(in the rows, 128 means zero)
Each row is followed by its class number.
[128  96 133 148 164 127 139 168 124 174 116 135 121 151 129 120 155 121
 127 155 112  96 111 143 157 119 145 130 126 150 129 109  81 126 122 149
 141  98 118 132  96 131 133 118 124 110 136 147 134] -> 6
[132 115 124 153 142 108 134 154 147 180 102 136  99 147 117 115 159 120
 107 140 130 118 108 124 167 127 140 136 125 146 123 115  90 124 118 106
 134 128 119  82 106 109 104 149 121 128 114 122 146] -> 8
[129 102 146 133 130 127 146 131 153 132 128 141 122 144 116 120 148 119
 118 144 144 133 115 136 156 133 134 111 145 132 134 131 112 119 128 115
 132 127 114 105 127 121 130 147 128 131 106 125 140] -> 10
[139 127 123 136 148 132 128 146 130 139 119 127 126 129 151 124 135 156
 135 119 120  99 120 144 116 127 152 134 117 128 132 135 100 129 109 143
 130 105 146 150 108 160 122  94 115 114 144 128 114] -> 3
[148  73 141 191 169  85 125 175 170 252  75 140  88 158  98 111 195 123
  80 160 130  75  96 143 192 123 163 149 131 179  78 112  66 114 102  88
 120 119  98  68 101  90 111 142  93 133 146 149 149] -> 2
[118 140 119  91 118 139 136 100 101  85 143 123 141 119 125 129 119 111
 130 122 133 159 138 125 125 142 127 111 126 115 153 135 142 119 128 137
 144 139 128 133 120 134 126 147 149 138  96 124 131] -> 0
[131 136 144 121 119 117 128 147 136 106 151 129 126 112 124 137 115 159
 160 126 125 147 137 102 111 143 124 128 133 101 122 154 150 127 130 131
 108 133 124 137 144 114 115 129 140 121 125 118 120] -> 1
[128 175 164  96  90 141 134 123 106  81 145 126 145  99 142 143  88 169
 152 111 117 156 135 104 103 146 112 107 140 100 149 167 163 131  94 140
 130 142 138 140 133 136 124 109 142 125 130 114 118] -> 3
[135 112 155 168 154 118 119 166 163 170 105 122 120 146 104 125 148 132
 120 151 132 105  97 126 160 125 129 137 131 143  94 127 111 119 108 123
 124 132  98  74 132 115 120 131 106 120 123 121 139] -> 9
[137 101 141 145 136 113 122 152 140 169 125 122 116 161 116 126 143 146
 110 146 128 127 115 147 144 130 143 136 121 152 135 120 120 129 119 116
 143 117 134  88 104 146 122 109 134 123 126 130 136] -> 5
[126 150 147 109 109 121 112 137 140  88 134 124 150 112 141 138  98 131
 147 108 119 143 128 102  96 132 110 120 147 105 119 154 145 133 119 127
 115 131 119 129 161 118 121 123 130 127 142 107 105] -> 4
[129 140 167 132 111 126 141 146 125 118 144 138 135 123 127 128 117 124
 141 152 135 134 106 122 136 135 129 114 151 108 138 136 133 119 111 132
 124 120 124 110 142 108 138 134 141 117 104  99 134] -> 10
[129 131 108 112 120 139 133 104 124 102 139 131 119 115 156 130 127 153
 126 115 134 146 130 142 120 146 132 124 124 122 136 136 130 138 136 135
 128 128 151 171 123 147 133 125 125 130 138 135 126] -> 3
[127 125 115  88 118 152 147 102 108  75 140 136 131 124 141 131 118 128
 141 118 135 160 145 117 121 166 131 117 122 118 143 131 130 126 130 140
 148 128 162 165 111 146 117 146 143 132  98 118 128] -> 1
[124 133 129 111 115 143 125 107 121  95 151 126 129 116 134 139 106 143
 153 108 133 145 154 122  97 151 123 130 129 117 131 136 159 145 141 114
 121 134 150 166 125 126 145 128 147 134 139 128 121] -> 1
[135 106 137 112 130 111 114 128 147 123 125 128 112 145 138 126 135 135
 110 137 131 147 120 145 142 162 139 132 131 131 128 122 133 135 125 135
 131 120 119 131 131 136 131 129 115 132 131 127 135] -> 4
[139 116 130 131 135 111 134 124 115 147 123 131 126 123 116 121 157 137
 112 130 139 132 119 135 147 125 137 124 124 139 132 119 109 123 127 125
 126 129 138 116 116 142 132 125 132 129 118 144 138] -> 2
[112 172 184 117  90 107 133 138 109 102 135 120 136 105 127 134  94 161
 167 109 111 137 133  90 114 127 118 116 138 109 167 157 149 122 107 134
 110 139 117 117 141 117 120 123 155 128 113 111 134] -> 8
[117 164 138 125 109 106 130 125 145 108 128 113 120 109 137 137 117 140
 125 111 117 158 143  97 112 135 113 128 117 113 138 156 146 130 117 113
 117 140 132 114 126 110 115 141 136 140 124 104 131] -> 8
[140 100 110 128 147 112 123 137 154 152 112 146 125 131 119 127 164 118
 115 137 137 122 122 136 135 141 143 124 139 155 107 121  92 117 130  98
 131 145 133 118 112 128 123 139 109 130 137 138 130] -> 2
[123 124 119  89 117 116 143 103 111 106 138 138 122 119 137 118 126 117
 124 141 138 164 133 126 132 157 135 115 130 122 150 133 132 110 131 143
 153 132 120 144 120 121 130 155 135 146 102 123 144] -> 0
[124 143 137 101 129 139 125 124 111  72 136 109 163 120 149 139 103 139
 139 111 111 134 131 129 103 115 127 117 118 113 155 140 134 145 122 149
 125 115 147 145 122 171 134 104 145 124 129 118 102] -> 4
[131 140 162 134 115 117 130 147 142 118 143 145 130 119 111 124 130 128
 141 134 146 146 104 105 123 127 119 118 139  99 129 142 126 120 118 128
 123 118 109 104 161  99 128 138 118 136 129 121 122] -> 10
[125 173 130  53  95 166 140  84  89  21 161 121 162  92 152 136  78 135
 146  90 138 170 156 109  73 131 102  94 135 100 180 153 180 138 129 146
 129 157 163 186 133 146 134 135 155 138 111 105 110] -> 2
[123 138 118  96 110 150 124 113 129  81 142 141 152 135 130 137 101 111
 134 115 132 165 129 113 101 133 111 121 132 131 150 134 146 124 132 120
 153 142 136 131 132 134 122 135 129 133 116 123 118] -> 5
[127 129 124 127 143 138 126 135 133 115 148 121 134 135 146 127 127 123
 137 145 117 119 131 142 117 109 150 139 120 130 132 131 122 141 123 134
 138 113 138 143 110 159 133  95 127 105 136 126 124] -> 7
[134 137 147 129 122 115 135 134 124 122 125 132 122 119 139 133 129 122
 131 117 111 142 154 103 133 144 150 133 121 139 124 144 129 115 117 116
 133 133 150 145 120 115 119 160 136 139 131 124 127] -> 6
[117 187 122  58  83 145 124  78  95  19 184 115 160  84 148 142  67 124
 166  94 132 180 162 112  61 138 109 109 136  81 174 155 205 130 141 139
 129 149 159 171 146 137 142 134 162 127  95 108 108] -> 0
[145 106 121 147 150 116 119 158 140 172 107 137 126 143 111 126 166 127
 115 139 131 105  98 142 153 119 138 131 148 140 103 107  95 129 121 109
 121 131 127 100 114 127 131 111 122 114 138 144 131] -> 2
[130 123 122 103 125 138 126 129 130 107 138 133 143 144 126 134 119 120
 123 125 133 150 134 120 114 138 118 123 129 130 145 141 131 123 127 121
 156 141 126 120 127 149 110 127 127 127 117 118 124] -> 5
[130 130 128 122 149 149 130 152 109 116 138 120 129 130 147 123 130 136
 140 117 112 124 123 128 124 126 141 125 116 121 142 125 109 138 124 168
 137  90 148 171 122 155 133 108 138 112 135 132 124] -> 6
[145  66 139 190 178  92 115 211 189 241  81 136  90 173  74 111 192 119
  98 177 127  94  73 145 202 122 141 132 138 166  79  97  61 105 114 130
 133  99  89  58 126  92 112 132  84 119 137 141 151] -> 6
[127 160 140  93 123 151 134 133  98  62 159 119 152 106 149 144  87 133
 154  89 110 137 160 123 101 130 125 112 127 103 168 143 146 135 126 171
 142 120 175 185 125 171 135 116 153 108 105 111 118] -> 6
[116 186 144  67  87 157 146  72  74  20 175 129 153  85 166 148  69 150
 165  91 131 163 168 120  80 154 112 116 134  82 186 157 192 134 127 142
 130 158 168 187 141 145 136 135 160 125  93 112 114] -> 3
[116 168 149  71  94 152 123 100 112  19 170 121 162  89 153 151  71 133
 171  89 125 163 148 113  70 134  97 111 139  83 168 154 187 136 131 146
 115 135 127 161 177 137 140 126 158 136 108 105 103] -> 4
[120 143 127 100 113 124 143 108  88  98 159 122 136 103 159 123  99 119
 139 121 121 141 148 127 107 128 127 122 123 108 151 147 140 131 127 155
 136 116 150 170 122 143 144 122 158 126 118 116 127] -> 0
[138  83 151 174 164 106 137 153 131 198 101 126 111 144 110 103 167 130
 101 158 135  81 107 157 176 109 158 136 121 168 122 102  75 114 114 135
 120 114 112  98  99 141 120 128 122 120 119 127 144] -> 2
[129  94 116 152 141 104 141 144 141 177 120 144 110 160 124 129 160 112
 107 166 126 120 132 132 154 135 149 146 121 173 106 124  79 116 120  86
 138 130 121  95 108 119 101 136 123 130 144 130 134] -> 5
[122 121 139 133 140 137 140 125 133 122 121 119 117 135 116 138 141 129
 123 144 135 129 125 134 153 141 116 117 122 134 118 128 127 127 123 128
 126 138 127 104 135 117 135 145 131 138 110 123 140] -> 9
[125 109 135 113 131 127 129 134 128 113 134 135 135 142 126 130 126 124
 126 132 134 139 132 130 121 139 127 126 131 139 154 134 131 119 135 123
 147 146 130 116 126 142 114 139 124 128 111 120 133] -> 5
[124 125 141  96 121 149 136 121 114  91 135 141 136 136 117 132 117 117
 147 118 127 149 131 119 135 147 123 110 139 126 157 119 131 115 127 151
 147 126 132 148 131 125 131 146 129 129  97 137 130] -> 6
[128 119 129 153 141 122 147 138 144 152 115 137 107 128 126 141 147 126
 114 144 130 131 133 115 163 159 128 127 128 149  88 145 106 129 117 125
 128 143 118 114 140  92 117 154 115 139 134 122 147] -> 9
[122 163 117  95 105 127 121 113 123  84 136 108 134 117 127 129 111 152
 144 101 127 158 133 116  97 128 114 114 124 106 170 133 154 135 140 137
 122 129 131 144 138 132 140 113 138 136 115 117 127] -> 8
[129  82 126 157 155 115 116 145 161 184  99 135 108 153 120 118 167 116
 103 157 131 111  86 156 168 138 146 139 133 160 102  95  90 125 127 118
 129  98  88  91 130 106 137 135 111 134 126 141 138] -> 4
[133 148 133 118 123 137 115 126 130 109 135 125 138 127 116 135 103 128
 139 116 136 137 143 121 108 135 116 128 136 104 136 127 155 138 125 116
 130 141 160 122 109 137 130 129 142 114 106 114 119] -> 1
[148 102 141 140 139 120 149 140 128 157 109 151 114 154 119 115 165 120
 106 141 142 136 110 121 164 142 157 123 138 143 127 125  95 123 121 118
 146 125 129 109  99 121 122 161 126 133 120 130 142] -> 10
[146 113 128 144 148 125 133 160 147 160 122 131 123 159 118 111 146 116
 116 151 135  98 104 145 141 111 152 133 136 121 132 116  97 137 114 129
 135  89 123 120 113 132 132 111 106 110 134 126 130] -> 10
[118 140 141  96 113 120 142 106 119  96 135 124 129 109 134 124 114 124
 127 130 131 160 140 117 118 154 135 113 130 124 148 143 156 119 124 134
 148 141 135 127 114 118 120 158 141 140 110 118 142] -> 0
[146 113 138 165 142 122 135 153 144 185 105 143  97 134 127 119 154 145
 106 139 128 112 119 130 165 137 153 137 120 148 103 133  98 130  96 113
 126 128 130 105 115 117 105 134 102 130 148 133 140] -> 3
[130  83 119 151 161 116 119 158 145 189 110 128 114 156  94 109 170 114
 102 157 142 119  84 146 174 127 147 123 125 156 113 108  79 110 115 110
 144 125 104  62 100 121 103 144 116 124  99 129 143] -> 0
[133 115 131 118 131 119 125 136 122 145 126 135 123 129 111 122 138 114
 123 139 137 147 117 131 144 146 131 112 135 134 130 131 127 114 126 130
 147 142 117 103 117 113 115 150 133 138 106 124 138] -> 0
[119 166 141  85  80 140 139  92  97  54 166 136 147 107 154 154  78 121
 147 113 127 176 165 101  89 153 118 128 127 110 163 161 176 131 117 115
 140 148 160 154 134 130 121 148 152 144 118 109 116] -> 5
[114 164 124  47  83 161 144  78  97  18 159 129 159 117 157 147  82 132
 143  92 134 173 173 110  84 158 114 111 133 103 184 161 188 129 139 133
 149 163 144 176 142 145 123 141 151 146 103 113 119] -> 5
[126 118 140 174 139 131 122 128 126 159 137 121 129 141 117 125 141 105
 126 141 128 127 137 124 141 106 139 143 135 149 105 133 122 143 120  99
 122 141 115  89 105 117 122 131 145 114 135 130 122] -> 7
[132 176 134  71 107 152 135 111 122  33 161 122 152 118 165 137  85 146
 148  87 126 147 153 123  69 120 124 113 125  67 178 154 173 144 135 151
 129 117 166 199 135 157 149 106 142 124 128 109 107] -> 10
[138 111 140 153 150  96 113 166 158 172 102 132 114 151 107 126 161 132
 129 157 134 109 100 131 143 135 128 136 141 132  93 120 111 116 127 123
 121 135 100  87 140 100 130 129 113 124 132 132 133] -> 9
[129 133 147 125 128 127 150 144 122 130 130 144 113 123 134 126 134 107
 120 135 122 145 136 107 150 142 134 127 129 130 128 135 120 122 109 126
 148 129 135 119 115 108 104 170 143 131 112 129 137] -> 6
[127 174 154  99  94 126 126 115 104  69 149 138 155  94 137 152  87 145
 168 105 122 159 134 103  92 135  97 118 146  79 151 161 172 122 118 132
 125 152 146 145 153 123 134 123 135 129 119 124 107] -> 3
[126 105 127 120 152 144 142 138 122 114 128 132 123 127 156 129 131 124
 125 125 120 104 128 148 137 140 134 124 124 122 134 122 107 137 128 158
 138 106 129 143 141 141 119 124 124 116 109 114 130] -> 4
[118  96 123 131 145 134 131 127 136 127 115 131 132 138 126 132 154 113
 114 136 120 139 116 126 143 147 136 118 124 158 110 130  88 127 113 112
 143 129  92  95 126 120 102 153 131 141 119 129 120] -> 4
[131 108 142 115 139 138 139 114 101 129 121 140 130 135 125 130 139 121
 123 117 132 125 134 132 142 140 132 116 133 145 143 125 115 122 122 122
 138 146 134 141 114 128 126 149 139 138 112 135 134] -> 2
[132 163 130 110 113 134 126  99 109  84 158 133 136 118 144 131 118 105
 145 113 140 149 168 105  96 123 126 144 143  99 123 145 170 143 143 106
 128 161 146 136 137 123 125 135 150 115 130 125 109] -> 7
[142 115 170 156 134  99 133 151 164 164 116 142  91 143 121 118 159 132
 102 140 138 126 109 119 151 137 146 141 128 127 111 135 121 117 108 108
 123 120 115  90 129  92 116 159 116 137 119 118 138] -> 10
[126 169 151  97 122 153 127 124  83  58 156 103 171  94 145 142  83 149
 154  89 115 120 154 127  86 112 130 112 113  94 179 151 157 137 112 156
 117 127 169 172 123 169 140 101 148 119 117 105 107] -> 2
[131 126 154 126 134 123 124 150 138 129 117 128 129 132 132 125 118 126
 124 134 127 116 117 121 132 125 120 127 136 115 127 133 125 131 105 129
 127 122 113 101 144 122 114 130 120 125 126 108 123] -> 4
[137 132 133 122 126 119 129 131 130 118 125 121 131 115 120 136 127 138
 122 133 123 134 129 123 125 126 134 119 123 125 136 133 126 123 108 125
 118 127 151 128 120 133 132 133 120 133 127 119 128] -> 2
[146  66 138 175 160 110 144 163 169 210  94 149  95 172 109 103 192 113
  91 166 144 104  91 146 185 134 162 131 137 161  99 107  63 115 116 110
 139 103 100  78 103 103 115 150 108 130 121 130 149] -> 10
[146  75 132 195 181 119 133 182 152 243  80 141  94 164 121 105 185 140
  99 155 123  64  88 161 187 117 163 145 121 160  97 108  52 124  97 126
 139 100 106  84  92 131 104 109  97 113 145 148 144] -> 3
[132  73 108 157 155  99 129 161 163 203 114 149  98 170 107 114 183 120
 105 172 143 119  97 154 166 136 143 141 130 162 109 101  79 117 141 110
 145 107 100  78 122 111 112 121 111 127 137 155 148] -> 5
[129 121 150 128 111 112 127 155 121 141 140 149 136 133 122 132 115 134
 146 132 132 141 124 107 116 144 118 122 145 128 133 146 124 116 120 131
 141 138 117 104 147 117 109 123 133 120 126 120 133] -> 5
[129 118 145 131 128 118 132 132 144 129 123 132 111 128 139 132 134 120
 115 136 126 137 138 125 142 154 131 128 131 134 110 141 121 131 107 124
 118 127 115 107 146 106 108 146 132 138 125 108 127] -> 4
[122  97 133 144 129 106 137 133 134 158 114 147 128 142 121 130 148 104
 114 141 124 136 125 114 147 141 135 135 129 165 117 140  99 104 125  98
 152 140 110  92 122 107 103 161 126 141 115 132 134] -> 5
[130 110 133 145 136 129 133 135 146 154 113 133 102 149 121 125 131 139
 118 145 129 121 122 125 159 139 143 138 119 148 112 124 107 129 108 117
 121 118 136 128  96 124 119 139 117 130 134 126 136] -> 1
[129 145 155 106 110 123 150 118 136  98 147 138 115 123 131 137 126 127
 128 128 134 152 152 116 130 152 124 112 140 105 144 157 149 126 123 115
 132 137 126 135 144 103 120 152 136 138 113 115 138] -> 10
[130 113 161 133 119 111 130 150 126 140 134 137 115 123 120 123 118 151
 141 137 138 125 124 113 137 151 134 133 134 116 130 137 127 120 114 137
 118 129 123 123 124 125 118 145 128 119 109 117 143] -> 1
[132 114 129 137 134 113 132 144 116 158 125 123 125 133 134 118 124 136
 130 140 115 116 119 132 127 122 149 126 115 133 126 130 105 123 112 150
 135 100 132 137 104 133 134 108 128 125 146 126 131] -> 0
[123  90 133 140 157 137 144 130 143 152 101 153 122 147 130 116 152  99
 108 132 132 114 110 130 165 127 132 129 127 148 122 114  88 123 121 124
 150 117  96  92 119 114 103 156 113 134 108 145 133] -> 4
[121 112 126 109 147 145 137 117 126 120 103 138 125 145 131 124 149 114
 106 134 144 135 111 124 153 165 119 117 122 141 115 122 104 118 129 142
 159 141 124 127 122 122 129 159 106 140 105 131 143] -> 9
[129 100 140 175 147 102 114 172 156 178 116 134 117 130  99 135 142 139
 145 159 123 115  95 120 140 137 135 140 135 139  90 116  96 118 119 115
 115 109 122  94 122 108 129 132 113 113 135 125 132] -> 1
[134 103 166 163 150 102 105 172 158 179  98 123 119 154 110 120 145 136
 119 140 120 104  92 126 147 120 132 139 136 129 109 122 111 124 100 124
 114 111  87  64 139 107 117 124 115 121 129 127 124] -> 4
[110 167 127  58  91 150 140  69 101  14 150 129 161  96 163 157  79 106
 146  93 120 178 166 103  91 153 106 110 135  97 165 160 172 132 125 126
 137 147 144 171 147 130 134 164 148 154 103 113 107] -> 4
[124 158 138 116 117 141 128  99 118  91 131 118 141 114 131 135 103 144
 144 108 131 139 150 134 101 126 119 116 126 103 160 142 155 131 118 126
 126 140 147 137 132 137 129 125 143 137 118 124 113] -> 3
[139 132 135 125 133 116 116 128 111 135 145 116 122 128 127 117 127 129
 115 114 135 137 140 129 115 128 138 138 121 121 131 131 146 131 124 120
 137 144 133 113 103 139 126 133 150 118 113 115 124] -> 0
[132 132 138 132 132 122 125 132 121 119 129 125 137 116 140 134 132 124
 128 120 130 137 138 120 127 136 132 128 137 124 118 139 127 143 131 117
 115 132 126 116 132 135 124 134 150 128 140 120 117] -> 4
[144 116 158 170 137 102 119 171 173 181 108 135 109 150 103 125 155 132
 117 144 136 113  93 125 152 126 133 128 147 123  95 133 112 114 115 106
 119 119 106  79 140  92 125 132 113 123 137 115 133] -> 10
[123 142 155 130 126 134 122 122 118 108 126 121 143 120 143 138 111 131
 131 110 119 127 138 117 116 136 126 129 136 121 122 136 141 144 118 121
 122 138 135 115 135 129 127 132 146 118 126 112 113] -> 4
[135 105 134 142 148 113 138 134 136 158 108 138 106 149 133 134 156 128
 102 142 126 128 131 123 158 148 134 138 111 148  94 136  99 123 113 117
 135 145 122 118 118 114 122 155 124 144 125 126 138] -> 9
[125 127 139 126 124 130 139 116 135 112 142 128 123 126 126 122 136 127
 123 141 140 143 106 132 132 133 135 124 135 126 141 118 135 126 137 119
 127 109 128 128 134 109 153 143 123 127 105 119 136] -> 10
[126 119 153 132 118 111 120 150 151 133 129 131 128 128 108 138 115 144
 153 144 123 132 123 114 119 144 116 128 140 112 115 139 136 120 115 121
 123 125 111 120 134 110 118 126 125 126 130 120 129] -> 1
[121 161 146 105 114 137 141  88  85  75 141 135 133 105 144 142 100 137
 134  99 127 171 156 115 117 149 116 120 113 102 165 150 139 131 109 148
 136 143 170 164 131 142 127 150 148 148 107 121 120] -> 3
[131 173 161  89  88 132 132 115 115  55 169 124 141 116 146 130  89 148
 159 120 131 168 137 103  84 132 126 108 143  91 166 162 170 133 117 138
 113 126 142 158 142 131 133 123 152 122 122 104 112] -> 10
[113 136 154 109 117 123 124 109 133  79 138 117 141 118 143 136 105 136
 133 107 120 139 141 141 114 145 138 130 126 115 152 132 154 135 124 130
 130 124 130 130 144 132 128 131 145 135 104 120 121] -> 4
[133 123 141 121 148 137 131 126 117 136 109 134 122 138 131 130 137 143
 120 126 132 142 123 129 148 145 122 112 127 132 147 143 113 123 115 140
 142 140 134 136 103 151 123 138 126 136 125 127 131] -> 3
[132 134 149 129 126 117 149 135 113 127 137 130 109 131 129 135 130 126
 128 132 106 147 156 103 148 138 137 130 118 138 126 144 121 120 106 134
 131 126 129 142 124 111 115 151 146 133 130 125 132] -> 6
[140 111 132 125 158 128 121 155 126 144 118 123 125 156 125 132 144 136
 122 124 124 115 111 147 148 136 119 125 122 128 119 123 105 132 127 164
 139 115 133 141 127 150 142  99 130 118 113 125 132] -> 9
[146 113 130 160 144 141 122 141 134 169 129 141 119 153 138 109 158 105
 116 132 144 111 128 131 151 118 159 155 137 143  93 122 105 143 118  99
 137 136 129  99  98 146 113 113 137 102 139 131 129] -> 7
